Here is a tiny trained network, its code and every weight. The questions are about switching its units off for an input and a target symbol, where a switched-off unit gives its printed mean instead of its output.

import numpy as np


def w(rows, s, z=0):
    codes = np.array(rows[::2]) - 128.0
    scale = np.full(codes.shape[1], s)
    scale[-1] = z or s
    return codes * scale


def norm(h):
    return h / np.sqrt((h * h).mean(-1, keepdims=True) + 1e-5)


def softmax(a):
    e = np.exp(a - a.max(-1, keepdims=True))
    return e / e.sum(-1, keepdims=True)


def log_softmax(a):
    a = a - a.max(-1, keepdims=True)
    return a - np.log(np.exp(a).sum(-1, keepdims=True))


def net(x, mask):
    ids = ['ΓΘΠαζσψω'.index(c) for c in x.split()]
    T = len(ids)
    res = E[ids] + P[:T]
    u = 0
    for l in range(3):
        r = norm(res)
        for j in range(2):
            rows = slice(3 * j, 3 * j + 3)
            q, k, v = (r @ M[l][rows].T for M in (Q, K, V))
            z = softmax(np.where(np.tri(T) > 0, q @ k.T / 3**0.5, -1e9)) @ v
            o = O[l][rows]
            res = res + np.where(mask[u + j], z, o[:, -1]) @ o[:, :-1]
        u += 2
    return log_softmax(norm(res)[-1] @ U[:, :-1].T + U[:, -1])


Q, K, V, O = {}, {}, {}, {}
E = w([
[129,110,138],'Γ',
[130,134,107],'Θ',
[116,122,135],'Π',
[169,114,46],'α',
[96,128,144],'ζ',
[113,128,143],'σ',
[250,79,147],'ψ',
[118,122,132],'ω',
],0.019)
P = w([
[7,214,103],'0',
[24,209,93],'1',
[39,210,104],'2',
[48,206,105],'3',
[60,204,94],'4',
[72,197,77],'5',
[94,194,94],'6',
[119,213,109],'7',
[109,196,91],'8',
],0.0014)
Q[0] = w([
[47,41,221],'L0H1',
[35,98,105],'L0H1',
[26,135,104],'L0H1',
[99,124,3],'L0H2',
[113,115,154],'L0H2',
[122,128,235],'L0H2',
],0.0067)
K[0] = w([
[254,78,144],'L0H1',
[218,139,120],'L0H1',
[191,158,121],'L0H1',
[141,52,176],'L0H2',
[123,157,127],'L0H2',
[72,120,54],'L0H2',
],0.0079)
V[0] = w([
[93,77,252],'L0H1',
[135,78,147],'L0H1',
[85,251,69],'L0H1',
[91,180,211],'L0H2',
[125,226,129],'L0H2',
[129,124,125],'L0H2',
],0.0038)
O[0] = w([
[55,91,94,173],'L0H1',
[112,122,87,117],'L0H1',
[170,149,254,186],'L0H1',
[160,174,204,254],'L0H2',
[154,101,135,168],'L0H2',
[122,124,121,123],'L0H2',
],0.0045,0.0017)
Q[1] = w([
[141,1,163],'L1H1',
[89,178,224],'L1H1',
[118,157,158],'L1H1',
[184,176,60],'L1H2',
[171,133,10],'L1H2',
[163,214,136],'L1H2',
],0.0097)
K[1] = w([
[251,130,106],'L1H1',
[101,154,76],'L1H1',
[77,118,84],'L1H1',
[94,254,143],'L1H2',
[60,196,127],'L1H2',
[160,165,147],'L1H2',
],0.014)
V[1] = w([
[57,255,143],'L1H1',
[126,228,26],'L1H1',
[85,163,95],'L1H1',
[192,90,150],'L1H2',
[218,47,164],'L1H2',
[87,151,143],'L1H2',
],0.0045)
O[1] = w([
[104,151,34,252],'L1H1',
[110,196,133,109],'L1H1',
[52,147,72,156],'L1H1',
[76,107,72,104],'L1H2',
[4,91,42,95],'L1H2',
[88,158,212,157],'L1H2',
],0.0036,0.003)
Q[2] = w([
[234,197,147],'L2H1',
[148,120,20],'L2H1',
[126,45,215],'L2H1',
[108,255,187],'L2H2',
[196,117,18],'L2H2',
[42,37,136],'L2H2',
],0.011)
K[2] = w([
[144,225,76],'L2H1',
[191,82,71],'L2H1',
[1,114,101],'L2H1',
[217,142,61],'L2H2',
[161,72,244],'L2H2',
[6,147,103],'L2H2',
],0.0097)
V[2] = w([
[50,148,84],'L2H1',
[204,130,68],'L2H1',
[173,57,96],'L2H1',
[136,2,162],'L2H2',
[121,71,98],'L2H2',
[14,99,152],'L2H2',
],0.0058)
O[2] = w([
[61,144,31,145],'L2H1',
[78,144,207,43],'L2H1',
[57,187,202,31],'L2H1',
[143,2,40,4],'L2H2',
[152,103,86,71],'L2H2',
[107,83,176,158],'L2H2',
],0.0051,0.0031)
U = w([
[158,60,128,156],'Γ',
[184,101,108,115],'Θ',
[65,93,35,175],'Π',
[217,96,144,143],'α',
[201,169,10,80],'ζ',
[42,141,156,2],'σ',
[142,84,248,79],'ψ',
[155,232,147,186],'ω',
],0.016,0.0041)

Each question gives the input, a string of symbols that net reads in full, and the target symbol t.
The units are the heads (3 rows each of Q, K, V and O). Each row of codes is followed by its name. A weight is (code - 128) times the scale printed after its matrix; where a second scale follows, it is the last column's (O and U).
mask holds one flag per head, layer by layer. A switched-off head (its flag False) gives its mean, the last column of its rows in O, instead of its output. The means were averaged over made-up inputs and are rounded, as every weight is.
A unit's drop is (log p(t) with every unit on - log p(t) with that unit switched off) / (log p(t) with every unit on - log p(t) with every unit switched off).
The circuit of an input: a set's keep is (log p(t) with only the set's units on - log p(t) with every unit switched off) / (log p(t) with every unit on - log p(t) with every unit switched off). Starting from all 6 units, units are removed one at a time, each time the one whose removal leaves the highest keep (on an exact tie, the one counted first), for as long as the keep stays at least 0.8.
units of the circuit, in order: the units of the circuit, biggest drop first
most important unit: the unit with the biggest drop
heads that matter: for each layer, one digit per head in row order, 1 if its drop is at least 0.15 and else 0, layers parted by /
drop of u: that unit's drop, to one decimal
input ζ α σ Π ω σ σ ζ, target ζ: units of the circuit, in order : L2H1; L2H2
input σ σ Γ σ σ α ω, target ζ: heads that matter : 10 / 00 / 00
input Θ σ Γ ζ σ σ α σ, target ζ: heads that matter : 10 / 00 / 10
input ω σ σ ψ σ ω Γ, target Γ: most important unit : L1H1
input ζ Θ α σ σ ω, target ζ: heads that matter : 10 / 01 / 10
input σ ζ σ Π ψ Γ σ Γ σ, target σ: units of the circuit, in order : L2H1; L0H1
input Γ σ Γ σ σ σ σ ζ, target Π: units of the circuit, in order : L2H1; L0H1
input σ σ Π, target Γ: units of the circuit, in order : L2H2; L2H1; L0H1; L1H2
input ω σ σ Π σ σ σ σ Π, target Γ: units of the circuit, in order : L2H1; L2H2; L0H1; L1H2
input α Π σ σ Θ Γ α α σ, target ζ: units of the circuit, in order : L0H1; L2H1; L1H2
input Θ ζ Θ, target ω: heads that matter : 00 / 00 / 00
input σ Θ σ Γ ζ σ σ σ, target Π: units of the circuit, in order : L1H2; L2H1
input ω Γ Θ Θ σ ψ σ Θ σ, target σ: units of the circuit, in order : L2H1; L1H2; L1H1
input ζ σ σ ζ σ σ σ, target ψ: units of the circuit, in order : L1H2; L2H2; L0H1
input Θ σ α σ σ Θ Θ, target ω: units of the circuit, in order : L2H1
input α σ Θ Θ Θ σ ζ, target ω: heads that matter : 10 / 10 / 00
input σ Π σ Π Θ σ Θ Γ ω, target Π: heads that matter : 00 / 01 / 00
input Γ σ ζ, target Π: units of the circuit, in order : L2H1; L0H1
input σ α ζ Θ σ Π σ α ζ, target ζ: heads that matter : 10 / 01 / 11
input Γ Γ σ, target Π: most important unit : L0H1
input σ σ Γ ζ Θ ζ, target ω: heads that matter : 10 / 01 / 01
input ψ Θ Γ, target Γ: heads that matter : 00 / 10 / 01
input Θ σ ζ ω σ Γ σ ω, target Π: heads that matter : 00 / 00 / 00
input σ σ σ, target ψ: drop of L2H2 : 1.5
input σ Γ Θ Γ Π, target Π: drop of L2H2 : 0.1
input σ σ Θ ψ Π, target ψ: drop of L1H1 : 0.0
input Γ σ σ σ Π, target Π: most important unit : L2H1
input Π α ζ Π, target ζ: drop of L0H1 : 0.4
